Below is a small trained network, with its code and all its weights. Each question gives an input and a class and asks what happens when units are switched off, that is, made to give their printed mean instead of their output.

import numpy as np


def w(rows, s, z=0):
    codes = np.array(rows[::2]) - 128.0
    scale = np.full(codes.shape[1], s)
    scale[-1] = z or s
    return codes * scale


def norm(h):
    return h / np.sqrt((h * h).mean(-1, keepdims=True) + 1e-5)


def f(y):
    return np.maximum(y, 0)


def log_softmax(a):
    a = a - a.max(-1, keepdims=True)
    return a - np.log(np.exp(a).sum(-1, keepdims=True))


def net(x, mask):
    res = np.array(x, float).reshape(1, 4) / 4 @ E
    u = 0
    for l in range(3):
        y = f(norm(res) @ A[l][:, :-1].T + A[l][:, -1])
        res = res + np.where(mask[u : u + 8], y, B[l][:, -1]) @ B[l][:, :-1]
        u += 8
    return log_softmax(norm(res)[-1] @ U[:, :-1].T + U[:, -1])


A, B = {}, {}
E = w([
[89,66,177,154,107,164],'x0',
[112,147,90,37,159,64],'x1',
[168,176,130,159,32,63],'x2',
[124,160,2,120,169,187],'x3',
],0.00082)
A[0] = w([
[65,86,132,60,156,85,181],'0.n0',
[98,114,249,159,105,127,121],'0.n1',
[142,141,226,117,66,32,29],'0.n2',
[96,52,185,101,155,145,118],'0.n3',
[156,125,179,246,85,224,107],'0.n4',
[180,144,202,135,108,46,25],'0.n5',
[111,176,74,113,213,150,4],'0.n6',
[91,138,57,85,70,96,54],'0.n7',
],0.0016,0.0013)
B[0] = w([
[154,194,128,249,146,131,236],'0.n0',
[138,151,40,32,124,101,236],'0.n1',
[195,146,221,44,112,94,202],'0.n2',
[41,136,116,175,159,100,203],'0.n3',
[116,124,74,226,87,106,249],'0.n4',
[202,164,228,88,80,78,173],'0.n5',
[209,117,114,41,145,232,173],'0.n6',
[128,169,80,110,119,46,155],'0.n7',
],0.0018,0.0012)
A[1] = w([
[76,134,132,87,221,162,102],'1.n0',
[92,95,151,38,207,129,109],'1.n1',
[6,92,143,158,155,74,120],'1.n2',
[102,114,57,137,176,191,241],'1.n3',
[147,138,90,77,141,153,117],'1.n4',
[96,146,192,131,144,106,216],'1.n5',
[164,190,65,167,76,159,159],'1.n6',
[85,48,188,158,60,168,2],'1.n7',
],0.0024,0.0009)
B[1] = w([
[225,68,148,158,186,199,203],'1.n0',
[196,90,141,251,116,181,187],'1.n1',
[111,79,193,177,206,127,186],'1.n2',
[168,126,170,95,73,62,251],'1.n3',
[136,150,57,67,125,129,171],'1.n4',
[193,70,179,156,118,100,186],'1.n5',
[109,97,164,195,185,114,210],'1.n6',
[55,166,53,50,156,138,174],'1.n7',
],0.0023,0.0021)
A[2] = w([
[152,149,201,79,73,88,1],'2.n0',
[79,209,45,93,115,61,55],'2.n1',
[80,116,172,149,97,90,229],'2.n2',
[82,84,161,136,153,131,99],'2.n3',
[178,179,141,147,157,116,153],'2.n4',
[169,85,159,132,123,146,186],'2.n5',
[95,117,129,128,172,228,82],'2.n6',
[4,104,149,117,133,150,38],'2.n7',
],0.0034,0.00092)
B[2] = w([
[254,177,235,96,32,67,212],'2.n0',
[1,149,199,123,208,78,186],'2.n1',
[179,168,98,90,145,146,243],'2.n2',
[84,91,171,126,51,189,192],'2.n3',
[82,94,105,107,79,158,227],'2.n4',
[87,181,84,91,146,122,250],'2.n5',
[142,181,125,67,82,34,204],'2.n6',
[60,124,96,39,35,205,165],'2.n7',
],0.0027,0.0018)
U = w([
[45,97,136,92,62,186,137],'0',
[28,179,111,114,191,46,135],'1',
[142,46,212,160,198,154,129],'2',
[210,129,37,66,180,162,145],'3',
[124,119,124,138,130,114,3],'4',
[135,152,72,255,85,144,130],'5',
[215,166,213,101,63,52,148],'6',
],0.01,0.0076)

Each question gives the input, the list of numbers given to net, and the class t.
The units are the neurons (one row each of A and B). Each row of codes is followed by its name. A weight is (code - 128) times the scale printed after its matrix; where a second scale follows, it is the last column's (A, B and U).
mask holds one flag per neuron, layer by layer. A switched-off neuron (its flag False) gives its mean, the last column of its row in B, instead of its output. The means were averaged over made-up inputs and are rounded, as every weight is.
A unit's drop is (log p(t) with every unit on - log p(t) with that unit switched off) / (log p(t) with every unit on - log p(t) with every unit switched off).
The circuit of an input: a set's keep is (log p(t) with only the set's units on - log p(t) with every unit switched off) / (log p(t) with every unit on - log p(t) with every unit switched off). Starting from the 12 units with the biggest drops (on a tie, the unit counted first), units are removed one at a time, each time the one whose removal leaves the highest keep (on an exact tie, the one counted first), for as long as the keep stays at least 0.8.
units of the circuit, in order: the units of the circuit, biggest drop first
top k neurons: the k neurons with the biggest drops, biggest first
top k neurons in layer l: the k neurons of layer l with the biggest drops, biggest first
drop when u is switched off: that unit's drop, to one decimal
input [6,-2,-6,-7], class 0: units of the circuit, in order -> (1.n7 2.n7)
input [4,-2,5,1], class 5: top neuron -> (1.n3)
input [6,4,2,8], class 1: top 2 neurons -> (2.n1 0.n7)
input [6,-4,-8,-1], class 0: top 3 neurons in layer 2 -> (2.n7 2.n6 2.n3)
input [-6,3,7,2], class 1: units of the circuit, in order -> (2.n1 1.n3)
input [3,-7,3,-3], class 5: units of the circuit, in order -> (0.n4 1.n3 2.n0)
input [-7,8,-6,-7], class 2: top 2 neurons -> (1.n3 1.n1)
input [2,-8,-1,-7], class 0: top 4 neurons -> (1.n7 1.n3 2.n7 0.n4)
input [5,-8,2,-3], class 0: top 2 neurons in layer 1 -> (1.n7 1.n1)
input [-6,-6,0,-3], class 5: top 3 neurons -> (0.n4 1.n3 1.n6)
input [-2,-6,-7,-5], class 0: top 2 neurons -> (0.n4 1.n7)
input [6,-6,-2,-8], class 0: top 3 neurons -> (1.n7 1.n3 2.n7)
input [8,6,-1,-3], class 2: top 2 neurons in layer 1 -> (1.n5 1.n1)
input [5,8,5,3], class 1: drop when 1.n7 is switched off -> 0.0
input [-4,2,-2,-1], class 3: drop when 2.n0 is switched off -> 0.1
input [-3,3,8,6], class 1: drop when 2.n1 is switched off -> 0.3
input [0,-3,2,2], class 5: drop when 2.n0 is switched off -> 0.1
